Here is a tiny trained network, its code and every weight. The questions are about switching its units off for an input and a target symbol, where a switched-off unit gives its printed mean instead of its output.

import numpy as np


def w(rows, s, z=0):
    codes = np.array(rows[::2]) - 128.0
    scale = np.full(codes.shape[1], s)
    scale[-1] = z or s
    return codes * scale


def softmax(a):
    e = np.exp(a - a.max(-1, keepdims=True))
    return e / e.sum(-1, keepdims=True)


def log_softmax(a):
    a = a - a.max(-1, keepdims=True)
    return a - np.log(np.exp(a).sum(-1, keepdims=True))


def net(x, mask):
    ids = ['αβγδεζθμπστφψω'.index(c) for c in x.split()]
    T = len(ids)
    res = E[ids] + P[:T]
    u = 0
    for l in range(3):
        r = res
        for j in range(3):
            rows = slice(2 * j, 2 * j + 2)
            q, k, v = (r @ M[l][rows].T for M in (Q, K, V))
            z = softmax(np.where(np.tri(T) > 0, q @ k.T / 2**0.5, -1e9)) @ v
            o = O[l][rows]
            res = res + np.where(mask[u + j], z, o[:, -1]) @ o[:, :-1]
        u += 3
    return log_softmax(res[-1] @ U[:, :-1].T + U[:, -1])


Q, K, V, O = {}, {}, {}, {}
E = w([
[148,145,117,98,91,42,184,82,195],'α',
[77,186,79,166,98,162,178,124,71],'β',
[172,116,113,186,50,165,28,150,188],'γ',
[81,53,177,121,149,91,114,163,48],'δ',
[168,163,91,184,201,149,19,186,62],'ε',
[53,61,71,173,177,91,115,170,209],'ζ',
[214,109,45,196,120,109,146,84,138],'θ',
[81,123,44,69,154,125,99,61,83],'μ',
[87,169,183,234,202,164,137,68,179],'π',
[155,146,124,182,221,41,35,71,171],'σ',
[88,86,171,100,70,149,51,64,171],'τ',
[104,254,122,61,203,162,77,162,178],'φ',
[178,142,208,183,164,85,163,205,161],'ψ',
[193,133,193,147,122,128,98,49,59],'ω',
],0.0077)
P = w([
[49,255,168,187,42,33,44,153,94],'0',
[129,100,101,144,247,172,97,73,153],'1',
[131,113,100,157,244,163,81,65,152],'2',
[128,91,109,169,242,153,81,70,163],'3',
[129,98,91,182,231,131,83,65,159],'4',
[116,107,104,176,232,136,95,65,157],'5',
[118,113,98,185,234,137,71,68,165],'6',
[127,119,99,184,242,120,72,67,165],'7',
],0.0029)
Q[0] = w([
[126,191,66,209,139,129,109,119,161],'0.h0',
[151,171,188,194,203,100,30,21,91],'0.h0',
[14,129,180,199,83,182,32,125,121],'0.h1',
[84,172,120,187,67,220,224,56,138],'0.h1',
[56,139,197,154,239,65,141,37,138],'0.h2',
[174,96,153,3,102,152,176,217,92],'0.h2',
],0.018)
K[0] = w([
[72,159,105,148,130,93,125,127,139],'0.h0',
[95,159,216,108,75,67,98,125,98],'0.h0',
[5,133,153,168,73,147,86,114,94],'0.h1',
[128,118,107,164,148,217,159,77,124],'0.h1',
[45,208,159,131,92,45,102,128,88],'0.h2',
[134,135,128,81,163,147,136,71,145],'0.h2',
],0.028)
V[0] = w([
[153,119,75,88,132,58,189,74,217],'0.h0',
[94,204,39,195,186,124,151,95,140],'0.h0',
[62,141,143,184,85,255,155,81,163],'0.h1',
[18,107,159,155,99,31,71,166,102],'0.h1',
[29,178,157,63,134,59,153,11,98],'0.h2',
[118,192,87,92,195,165,87,77,106],'0.h2',
],0.01)
O[0] = w([
[84,42,91,156,87,74,183,126,138,18],'0.h0',
[114,201,74,217,77,78,132,131,126,253],'0.h0',
[65,129,144,200,89,245,123,77,164,150],'0.h1',
[85,117,148,156,118,66,2,173,132,250],'0.h1',
[36,143,208,78,178,113,169,79,130,210],'0.h2',
[114,173,102,116,141,51,194,116,88,180],'0.h2',
],0.0054,0.0028)
Q[1] = w([
[184,163,146,50,94,102,96,21,252],'1.h0',
[78,220,166,102,31,118,123,208,193],'1.h0',
[151,80,149,42,48,234,169,193,91],'1.h1',
[141,155,105,225,202,128,66,57,147],'1.h1',
[64,180,95,201,141,78,81,67,100],'1.h2',
[148,160,193,197,144,106,132,143,169],'1.h2',
],0.018)
K[1] = w([
[168,178,136,69,103,122,100,46,220],'1.h0',
[111,190,138,52,48,161,128,249,221],'1.h0',
[186,33,110,80,204,178,164,126,154],'1.h1',
[100,140,171,153,47,38,101,164,101],'1.h1',
[44,170,117,133,118,92,108,113,109],'1.h2',
[127,154,165,162,102,87,151,173,132],'1.h2',
],0.022)
V[1] = w([
[157,105,117,203,212,111,118,26,71],'1.h0',
[177,162,143,59,116,107,88,33,233],'1.h0',
[55,186,89,98,157,168,38,79,162],'1.h1',
[168,79,85,96,44,176,118,11,137],'1.h1',
[212,135,222,242,144,93,138,92,183],'1.h2',
[158,75,77,127,194,109,66,20,75],'1.h2',
],0.012)
O[1] = w([
[96,130,117,223,191,45,85,39,44,188],'1.h0',
[165,189,147,63,121,98,84,11,236,148],'1.h0',
[126,73,123,86,206,166,203,186,48,211],'1.h1',
[79,150,161,151,192,45,66,183,36,7],'1.h1',
[253,72,203,127,169,75,179,168,197,151],'1.h2',
[160,50,45,36,119,55,77,88,72,121],'1.h2',
],0.0053,0.014)
Q[2] = w([
[91,98,211,113,128,177,94,131,134],'2.h0',
[56,103,124,149,116,41,147,127,200],'2.h0',
[157,149,145,172,189,107,80,73,90],'2.h1',
[153,105,219,93,8,147,168,114,66],'2.h1',
[111,193,163,128,36,63,126,139,90],'2.h2',
[125,183,149,71,92,135,131,187,109],'2.h2',
],0.017)
K[2] = w([
[115,94,172,96,134,204,89,150,133],'2.h0',
[85,35,117,149,134,96,162,117,230],'2.h0',
[134,94,187,151,96,104,102,99,90],'2.h1',
[126,1,85,121,199,219,194,40,129],'2.h1',
[174,65,76,150,173,116,177,65,140],'2.h2',
[124,84,104,100,196,207,126,102,109],'2.h2',
],0.017)
V[2] = w([
[29,57,153,140,136,97,148,126,198],'2.h0',
[110,129,113,131,123,42,179,129,136],'2.h0',
[90,169,76,165,128,90,110,203,186],'2.h1',
[203,193,176,108,103,134,140,96,52],'2.h1',
[158,148,162,130,78,131,146,116,4],'2.h2',
[102,61,58,163,159,111,155,135,115],'2.h2',
],0.014)
O[2] = w([
[6,106,161,136,94,82,104,151,203,120],'2.h0',
[119,153,88,150,92,31,167,166,141,121],'2.h0',
[129,116,56,168,235,146,127,92,181,45],'2.h1',
[111,234,159,178,65,73,107,127,91,194],'2.h1',
[142,31,151,189,152,151,158,2,115,14],'2.h2',
[136,211,133,60,183,110,117,89,184,2],'2.h2',
],0.0056,0.0046)
U = w([
[52,68,96,165,107,91,108,153,167,128],'α',
[96,140,200,211,184,171,158,77,169,103],'β',
[161,135,105,182,199,129,32,195,70,87],'γ',
[121,49,180,62,71,173,94,72,173,174],'δ',
[209,102,68,150,116,100,175,85,121,3],'ε',
[109,254,116,41,190,166,106,169,168,182],'ζ',
[132,178,132,175,196,52,22,99,160,98],'θ',
[65,121,51,55,141,111,124,65,78,124],'μ',
[181,122,220,144,184,96,219,197,162,102],'π',
[146,109,95,71,75,52,201,119,170,109],'σ',
[98,25,170,63,157,112,121,187,58,152],'τ',
[72,175,62,162,69,197,221,156,86,176],'φ',
[184,101,93,190,45,165,44,150,184,193],'ψ',
[132,182,183,149,65,95,99,107,81,155],'ω',
],0.0062,0.0023)

Each question gives the input, a string of symbols that net reads in full, and the target symbol t.
The units are the heads (2 rows each of Q, K, V and O). Each row of codes is followed by its name. A weight is (code - 128) times the scale printed after its matrix; where a second scale follows, it is the last column's (O and U).
mask holds one flag per head, layer by layer. A switched-off head (its flag False) gives its mean, the last column of its rows in O, instead of its output. The means were averaged over made-up inputs and are rounded, as every weight is.
A unit's drop is (log p(t) with every unit on - log p(t) with that unit switched off) / (log p(t) with every unit on - log p(t) with every unit switched off).
The circuit of an input: a set's keep is (log p(t) with only the set's units on - log p(t) with every unit switched off) / (log p(t) with every unit on - log p(t) with every unit switched off). Starting from all 9 units, units are removed one at a time, each time the one whose removal leaves the highest keep (on an exact tie, the one counted first), for as long as the keep stays at least 0.8.
circuit, biggest first: the units of the circuit, biggest drop first
unit that matters most: the unit with the biggest drop
heads that matter: for each layer, one digit per head in row order, 1 if its drop is at least 0.15 and else 0, layers parted by /
drop of u: that unit's drop, to one decimal
input π μ δ μ ω, target π: circuit, biggest first => [1.h2, 0.h0]
input γ β μ, target γ: circuit, biggest first => [0.h2, 1.h1, 2.h0]
input μ φ ω, target μ: circuit, biggest first => [1.h2]
input τ ω ω φ, target τ: circuit, biggest first => [1.h1, 0.h0, 2.h1, 0.h1]
input μ π β, target μ: circuit, biggest first => [1.h2, 2.h2]
input ω δ ω θ θ π δ π, target ω: circuit, biggest first => [2.h1, 0.h0]
input φ β γ δ β ψ α, target φ: circuit, biggest first => [1.h1, 1.h2, 0.h2]
input ω β ω ψ τ, target ω: circuit, biggest first => [2.h1, 1.h1]
input θ ζ τ φ μ φ ω, target θ: circuit, biggest first => [1.h1, 1.h0]
input τ σ δ π θ ω, target τ: circuit, biggest first => [1.h1, 0.h1, 0.h0]
input α π ζ ψ, target α: circuit, biggest first => [2.h0, 0.h0, 1.h1]
input τ δ μ τ φ φ, target τ: circuit, biggest first => [1.h1, 0.h0, 0.h1, 2.h1]
input ζ α β φ, target ζ: circuit, biggest first => [2.h2, 1.h0]
input α ψ ψ δ ζ φ θ δ, target α: unit that matters most => 2.h0
input δ ε β ω ε φ σ γ, target δ: circuit, biggest first => [0.h0, 1.h0, 2.h2]
input μ ψ ω σ ε ζ ζ ω, target ω: heads that matter => 000 / 100 / 010
input ζ σ ψ ψ β φ ω τ, target ζ: circuit, biggest first => [2.h2, 0.h1]
input ω π π ε, target ω: heads that matter => 100 / 000 / 010
input σ τ ζ β β β ζ μ, target σ: heads that matter => 111 / 011 / 100
input μ ω ζ β, target μ: unit that matters most => 1.h2
input α ω σ ε τ, target α: heads that matter => 100 / 010 / 101
input δ μ τ, target δ: heads that matter => 000 / 000 / 000
input α φ φ ε, target α: heads that matter => 100 / 010 / 100
input α τ μ ε δ, target τ: heads that matter => 001 / 100 / 010
input π β δ τ ψ ω φ ψ, target π: drop of 1.h1 => 0.1
input σ μ φ σ δ ω ζ, target σ: drop of 1.h2 => 0.6
input β ω δ, target β: unit that matters most => 2.h2
input θ β γ ε β μ ψ π, target θ: drop of 1.h1 => 1.0
input ω π α μ, target ω: drop of 2.h1 => 1.3
